Below is a small trained network, with its code and all its weights. Each question gives an input and a class and asks what happens when units are switched off, that is, made to give their printed mean instead of their output.

import numpy as np


def w(rows, s, z=0):
    codes = np.array(rows[::2]) - 128.0
    scale = np.full(codes.shape[1], s)
    scale[-1] = z or s
    return codes * scale


def norm(h):
    return h / np.sqrt((h * h).mean(-1, keepdims=True) + 1e-5)


def f(y):
    return y / 2 * (1 + np.tanh(0.7978845608 * (y + 0.044715 * y**3)))


def log_softmax(a):
    a = a - a.max(-1, keepdims=True)
    return a - np.log(np.exp(a).sum(-1, keepdims=True))


def net(x, mask):
    res = np.array(x, float).reshape(1, 7) / 4 @ E
    u = 0
    for l in range(4):
        y = f(norm(res) @ A[l][:, :-1].T + A[l][:, -1])
        res = res + np.where(mask[u : u + 6], y, B[l][:, -1]) @ B[l][:, :-1]
        u += 6
    return log_softmax(norm(res)[-1] @ U[:, :-1].T + U[:, -1])


A, B = {}, {}
E = w([
[129,63,228,201,228],'x0',
[130,129,126,128,129],'x1',
[8,72,249,156,51],'x2',
[132,124,125,118,128],'x3',
[129,125,126,126,129],'x4',
[253,73,173,230,58],'x5',
[123,142,135,141,124],'x6',
],0.0056)
A[0] = w([
[207,195,53,137,122,113],'L0N1',
[154,81,237,115,198,139],'L0N2',
[97,115,106,129,242,2],'L0N3',
[98,68,85,194,40,119],'L0N4',
[173,145,171,106,160,70],'L0N5',
[163,176,143,144,254,95],'L0N6',
],0.0089,0.0039)
B[0] = w([
[26,96,133,220,79,251],'L0N1',
[75,128,72,185,187,253],'L0N2',
[196,84,254,138,174,181],'L0N3',
[147,73,244,59,124,203],'L0N4',
[167,164,104,150,123,122],'L0N5',
[158,175,181,57,157,224],'L0N6',
],0.0071,0.004)
A[1] = w([
[181,67,215,107,210,4],'L1N1',
[153,58,169,202,155,134],'L1N2',
[90,87,170,146,152,141],'L1N3',
[64,105,155,84,118,48],'L1N4',
[255,127,174,151,171,4],'L1N5',
[160,104,190,33,181,153],'L1N6',
],0.0092,0.0026)
B[1] = w([
[153,52,163,118,111,237],'L1N1',
[155,179,15,97,78,253],'L1N2',
[147,130,89,132,84,210],'L1N3',
[126,189,101,69,128,174],'L1N4',
[136,180,91,1,175,191],'L1N5',
[66,155,171,180,123,214],'L1N6',
],0.0092,0.0047)
A[2] = w([
[100,160,5,140,180,202],'L2N1',
[190,69,83,225,116,170],'L2N2',
[150,141,171,124,243,43],'L2N3',
[85,142,142,2,146,2],'L2N4',
[143,102,143,69,121,130],'L2N5',
[5,79,166,168,130,131],'L2N6',
],0.0081,0.0029)
B[2] = w([
[175,116,148,121,254,254],'L2N1',
[35,45,95,148,64,210],'L2N2',
[149,177,212,36,77,177],'L2N3',
[89,38,125,209,109,187],'L2N4',
[118,162,214,191,134,145],'L2N5',
[204,151,15,65,250,212],'L2N6',
],0.0089,0.0049)
A[3] = w([
[31,3,61,178,109,140],'L3N1',
[150,124,228,109,27,113],'L3N2',
[68,164,179,86,139,15],'L3N3',
[243,209,94,51,150,5],'L3N4',
[2,151,188,29,164,50],'L3N5',
[34,147,129,165,101,89],'L3N6',
],0.0082,0.0032)
B[3] = w([
[136,166,188,148,40,253],'L3N1',
[201,255,214,97,235,185],'L3N2',
[193,46,97,228,153,141],'L3N3',
[6,192,47,170,112,169],'L3N4',
[186,72,104,202,2,208],'L3N5',
[150,40,132,217,111,143],'L3N6',
],0.0067,0.0065)
U = w([
[110,166,54,93,249,253],'0',
[100,113,103,162,63,9],'1',
[164,172,216,77,184,59],'2',
],0.015,0.00051)

Each question gives the input, the list of numbers given to net, and the class t.
The units are the neurons (one row each of A and B). Each row of codes is followed by its name. A weight is (code - 128) times the scale printed after its matrix; where a second scale follows, it is the last column's (A, B and U).
mask holds one flag per neuron, layer by layer. A switched-off neuron (its flag False) gives its mean, the last column of its row in B, instead of its output. The means were averaged over made-up inputs and are rounded, as every weight is.
A unit's drop is (log p(t) with every unit on - log p(t) with that unit switched off) / (log p(t) with every unit on - log p(t) with every unit switched off).
The circuit of an input: a set's keep is (log p(t) with only the set's units on - log p(t) with every unit switched off) / (log p(t) with every unit on - log p(t) with every unit switched off). Starting from the 12 units with the biggest drops (on a tie, the unit counted first), units are removed one at a time, each time the one whose removal leaves the highest keep (on an exact tie, the one counted first), for as long as the keep stays at least 0.8.
units of the circuit, in order: the units of the circuit, biggest drop first
top k neurons: the k neurons with the biggest drops, biggest first
top k neurons in layer l: the k neurons of layer l with the biggest drops, biggest first
drop of u: that unit's drop, to one decimal
input [1,-2,0,6,-6,-4,5], class 2: units of the circuit, in order	(L0N3)
input [8,3,-8,2,5,8,-6], class 0: units of the circuit, in order	(L1N5 L3N4)
input [1,-4,-2,-6,6,3,-8], class 0: top 2 neurons in layer 3	(L3N5 L3N6)
input [0,-3,3,3,-5,1,7], class 2: top 2 neurons	(L0N4 L1N3)
input [1,-1,-1,7,-5,-8,-4], class 2: top 2 neurons in layer 2	(L2N4 L2N2)
input [-3,-6,2,-5,8,-8,0], class 1: top 2 neurons in layer 2	(L2N4 L2N6)
input [-6,7,2,0,7,-8,-1], class 1: top 2 neurons	(L0N2 L2N4)
input [-3,4,1,-5,6,4,2], class 2: top 3 neurons	(L0N4 L3N2 L0N2)
input [-4,-2,-8,1,-4,2,7], class 1: top 2 neurons	(L0N1 L2N2)
input [-8,0,-8,-5,-4,2,-3], class 1: top 3 neurons	(L0N1 L1N5 L2N6)
input [-2,-8,8,4,-5,7,-5], class 2: top 2 neurons in layer 0	(L0N4 L0N1)
input [3,-5,6,-5,3,-3,-3], class 0: drop of L2N6	0.4
input [5,5,7,8,-2,-7,-1], class 0: drop of L2N6	3.6
input [4,-4,4,-4,-3,-6,8], class 0: units of the circuit, in order	(L2N6)
input [-2,-4,-6,8,2,3,-8], class 1: drop of L0N1	2.9
